[[-38,61,23,-54,-4,19],
[6,-31,-1,39,-11,-22],
[-44,57,31,-70,16,45],
[-17,26,35,-21,-4,42]]
:
[[42,-4,-21,35,26,-17],
[45,16,-70,31,57,-44],
[-22,-11,39,-1,-31,6],
[19,-4,-54,23,61,-38]]

[[16,-5,-15,37],
[17,13,32,43],
[-23,-26,-12,-20],
[-15,0,30,9],
[-60,-56,19,-9],
[-27,-35,-30,-33],
[-65,-60,27,-11],
[-5,8,28,17],
[-13,1,17,-31],
[3,-1,5,13]]
:
[[13,5,-1,3],
[-31,17,1,-13],
[17,28,8,-5],
[-11,27,-60,-65],
[-33,-30,-35,-27],
[-9,19,-56,-60],
[9,30,0,-15],
[-20,-12,-26,-23],
[43,32,13,17],
[37,-15,-5,16]]

[[17,5,67,-22],
[-27,-30,-66,36],
[25,11,34,-32],
[7,-28,25,-33],
[35,-12,9,15],
[28,11,47,-26],
[15,8,32,5],
[-11,-6,-10,23],
[23,-28,-28,14],
[-13,-14,15,-18],
[-1,21,23,15]]
:
[[15,23,21,-1],
[-18,15,-14,-13],
[14,-28,-28,23],
[23,-10,-6,-11],
[5,32,8,15],
[-26,47,11,28],
[15,9,-12,35],
[-33,25,-28,7],
[-32,34,11,25],
[36,-66,-30,-27],
[-22,67,5,17]]

[[-63,36,-28,-47],
[14,-15,-10,55],
[75,11,48,-19],
[-63,-15,-27,-58],
[-69,15,9,-77],
[50,1,15,19]]
:
[[19,15,1,50],
[-77,9,15,-69],
[-58,-27,-15,-63],
[-19,48,11,75],
[55,-10,-15,14],
[-47,-28,36,-63]]

[[-62,12,59,70],
[-44,17,-18,47]]
:
[[47,-18,17,-44],
[70,59,12,-62]]

[[26,36,43,-19,-60,-12,-67,-43,27],
[-56,13,19,5,-16,-8,-35,18,5],
[-52,-44,-2,32,10,-11,47,52,-30],
[-55,27,14,-1,-14,-4,-48,16,13],
[24,31,38,-18,-56,-12,-65,-41,22]]
:
[[22,-41,-65,-12,-56,-18,38,31,24],
[13,16,-48,-4,-14,-1,14,27,-55],
[-30,52,47,-11,10,32,-2,-44,-52],
[5,18,-35,-8,-16,5,19,13,-56],
[27,-43,-67,-12,-60,-19,43,36,26]]
---
[[-10,-10],
[10,-64],
[-7,33],
[-18,-18],
[13,7],
[16,-14],
[11,-4]]
:
[[-10,-10],
[-64,10],
[33,-7],
[-18,-18],
[7,13],
[-14,16],
[-4,11]]

[[-17,24],
[-30,-23],
[-15,15],
[-1,26],
[-22,63],
[-24,30],
[-5,-10],
[-36,39],
[-17,39]]
:
[[24,-17],
[-23,-30],
[15,-15],
[26,-1],
[63,-22],
[30,-24],
[-10,-5],
[39,-36],
[39,-17]]

[[-7,-10],
[64,-13],
[29,-5],
[-33,-3]]
:
[[-10,-7],
[-13,64],
[-5,29],
[-3,-33]]

[[46,66],
[27,-21],
[42,-4],
[37,-6],
[-69,-23],
[-74,-31],
[34,-5],
[-47,-23],
[20,43],
[-11,15],
[67,19],
[25,54]]
:
[[66,46],
[-21,27],
[-4,42],
[-6,37],
[-23,-69],
[-31,-74],
[-5,34],
[-23,-47],
[43,20],
[15,-11],
[19,67],
[54,25]]

[[16,14],
[22,-27],
[67,8],
[42,-12],
[-20,-22],
[16,27],
[12,-25],
[-16,-5],
[-19,19],
[-12,-7],
[20,-28],
[-5,20]]
:
[[14,16],
[-27,22],
[8,67],
[-12,42],
[-22,-20],
[27,16],
[-25,12],
[-5,-16],
[19,-19],
[-7,-12],
[-28,20],
[20,-5]]

[[1,69],
[57,-42]]
:
[[69,1],
[-42,57]]

[[-30,48],
[-5,63],
[-31,50],
[-37,60],
[53,80],
[-26,47]]
:
[[48,-30],
[63,-5],
[50,-31],
[60,-37],
[80,53],
[47,-26]]
---
[[-1,-68,58,31,-1],
[7,3,24,14,7],
[25,-20,44,32,25],
[-5,31,-38,-24,-5]]
:
[[-1,-68],
[7,3]]

[[48,43,-36,6],
[38,42,-34,5],
[42,38,-40,-36],
[36,-36,-21,70],
[45,-19,-18,70]]
:
[[48,43],
[38,42]]

[[-71,-86],
[71,87],
[80,75],
[79,88]]
:
[[-71,-86],
[71,87]]

[[-6,4,40],
[50,54,1],
[-57,-37,26],
[-60,-64,-39],
[-29,-47,-13]]
:
[[-6,4],
[50,54]]

[[-42,16,51,15,24],
[8,4,0,-1,3],
[40,-6,8,77,-55],
[3,-1,-5,2,-2],
[6,7,-11,0,5]]
:
[[-42,16],
[8,4]]

[[-2,44],
[-1,31],
[-3,87],
[-1,23],
[-3,77]]
:
[[-2,44],
[-1,31]]

[[36,13,-33,-6],
[50,18,-43,-11],
[-30,33,-43,-22],
[36,14,-31,-10],
[7,52,-44,-65]]
:
[[36,13],
[50,18]]

[[-8,-83,2,4],
[16,5,-86,84]]
:
[[-8,-83],
[16,5]]
